Below is a small trained network, with its code and all its weights. Each question gives an input and a class and asks what happens when units are switched off, that is, made to give their printed mean instead of their output.

import numpy as np


def w(rows, s, z=0):
    codes = np.array(rows[::2]) - 128.0
    scale = np.full(codes.shape[1], s)
    scale[-1] = z or s
    return codes * scale


def f(y):
    return y / 2 * (1 + np.tanh(0.7978845608 * (y + 0.044715 * y**3)))


def log_softmax(a):
    a = a - a.max(-1, keepdims=True)
    return a - np.log(np.exp(a).sum(-1, keepdims=True))


def net(x, mask):
    res = np.array(x, float).reshape(1, 3) / 4 @ E
    y = f(res @ A[0][:, :-1].T + A[0][:, -1])
    res = res + np.where(mask, y, B[0][:, -1]) @ B[0][:, :-1]
    return log_softmax(res[-1] @ U[:, :-1].T + U[:, -1])


A, B = {}, {}
E = w([
[201,245,139],'x0',
[175,92,221],'x1',
[183,60,74],'x2',
],0.011)
A[0] = w([
[118,61,131,79],'N0',
[60,102,106,131],'N1',
[90,35,174,120],'N2',
[154,115,160,83],'N3',
[216,85,64,150],'N4',
[136,133,169,128],'N5',
[111,125,236,102],'N6',
[241,76,49,125],'N7',
[193,83,208,106],'N8',
[199,93,95,86],'N9',
[188,200,95,77],'N10',
[128,96,110,115],'N11',
[72,176,150,143],'N12',
[219,220,74,79],'N13',
[100,67,83,198],'N14',
[121,76,134,78],'N15',
[87,195,60,128],'N16',
[149,155,151,97],'N17',
[133,240,174,159],'N18',
[75,123,79,119],'N19',
[92,156,167,88],'N20',
[118,153,27,109],'N21',
[101,152,168,137],'N22',
[204,87,186,109],'N23',
[159,93,74,77],'N24',
[144,191,132,84],'N25',
[104,67,74,178],'N26',
[43,184,196,118],'N27',
[128,170,118,67],'N28',
[72,165,63,115],'N29',
[182,96,81,122],'N30',
[111,147,103,255],'N31',
[137,111,97,173],'N32',
[156,118,48,121],'N33',
[73,174,130,146],'N34',
[100,69,131,100],'N35',
[207,150,138,71],'N36',
[188,159,102,92],'N37',
[98,160,60,150],'N38',
[102,61,134,116],'N39',
[26,89,154,89],'N40',
[97,205,126,127],'N41',
[98,153,146,109],'N42',
[81,78,91,97],'N43',
[251,163,166,84],'N44',
],0.014,0.0077)
B[0] = w([
[141,149,80,170],'N0',
[130,163,129,186],'N1',
[177,171,104,218],'N2',
[145,67,1,136],'N3',
[34,136,230,198],'N4',
[116,75,122,147],'N5',
[128,49,79,184],'N6',
[43,110,168,209],'N7',
[169,61,47,195],'N8',
[61,112,115,159],'N9',
[130,158,89,195],'N10',
[111,146,128,146],'N11',
[88,111,166,180],'N12',
[138,180,105,227],'N13',
[161,152,175,222],'N14',
[120,153,77,154],'N15',
[143,96,112,205],'N16',
[149,131,72,146],'N17',
[120,113,150,248],'N18',
[187,126,75,175],'N19',
[56,109,77,147],'N20',
[165,42,71,192],'N21',
[89,72,157,158],'N22',
[125,60,83,186],'N23',
[102,116,106,153],'N24',
[134,202,50,172],'N25',
[129,135,146,217],'N26',
[68,118,165,202],'N27',
[127,134,58,142],'N28',
[194,55,58,190],'N29',
[29,115,169,165],'N30',
[162,100,223,206],'N31',
[113,122,179,159],'N32',
[113,90,132,171],'N33',
[75,39,175,177],'N34',
[143,191,84,176],'N35',
[130,153,72,164],'N36',
[126,179,94,164],'N37',
[173,40,127,191],'N38',
[139,186,117,187],'N39',
[121,216,70,199],'N40',
[111,143,139,191],'N41',
[76,116,123,142],'N42',
[125,184,93,186],'N43',
[140,149,105,208],'N44',
],0.007,0.012)
U = w([
[60,144,180,79],'0',
[226,85,133,64],'1',
[183,250,134,61],'2',
[198,142,226,255],'3',
],0.016,0.0056)

Each question gives the input, the list of numbers given to net, and the class t.
The units are the neurons (one row each of A and B). Each row of codes is followed by its name. A weight is (code - 128) times the scale printed after its matrix; where a second scale follows, it is the last column's (A, B and U).
mask holds one flag per neuron, in row order. A switched-off neuron (its flag False) gives its mean, the last column of its row in B, instead of its output. The means were averaged over made-up inputs and are rounded, as every weight is.
A unit's drop is (log p(t) with every unit on - log p(t) with that unit switched off) / (log p(t) with every unit on - log p(t) with every unit switched off).
The circuit of an input: a set's keep is (log p(t) with only the set's units on - log p(t) with every unit switched off) / (log p(t) with every unit on - log p(t) with every unit switched off). Starting from the 12 units with the biggest drops (on a tie, the unit counted first), units are removed one at a time, each time the one whose removal leaves the highest keep (on an exact tie, the one counted first), for as long as the keep stays at least 0.8.
circuit, biggest first: the units of the circuit, biggest drop first
top k neurons: the k neurons with the biggest drops, biggest first
drop when u is switched off: that unit's drop, to one decimal
input [-6,-3,7], class 0: circuit, biggest first -> N4
input [-2,6,6], class 0: top 3 neurons -> N4, N7, N30
input [3,-1,3], class 3: top 4 neurons -> N40, N27, N20, N43
input [8,-6,8], class 0: top 2 neurons -> N7, N4
input [-1,0,-3], class 3: top 3 neurons -> N7, N4, N30
input [2,0,-3], class 3: top 2 neurons -> N7, N4
input [-7,2,-6], class 2: top 2 neurons -> N40, N2
input [-5,-5,-1], class 1: top 2 neurons -> N29, N38
input [1,8,-6], class 1: top 2 neurons -> N8, N6
input [-2,2,3], class 3: drop when N38 is switched off -> -0.1
input [-7,-5,-6], class 2: drop when N40 is switched off -> 0.4
input [-7,-8,8], class 0: drop when N30 is switched off -> 1.2
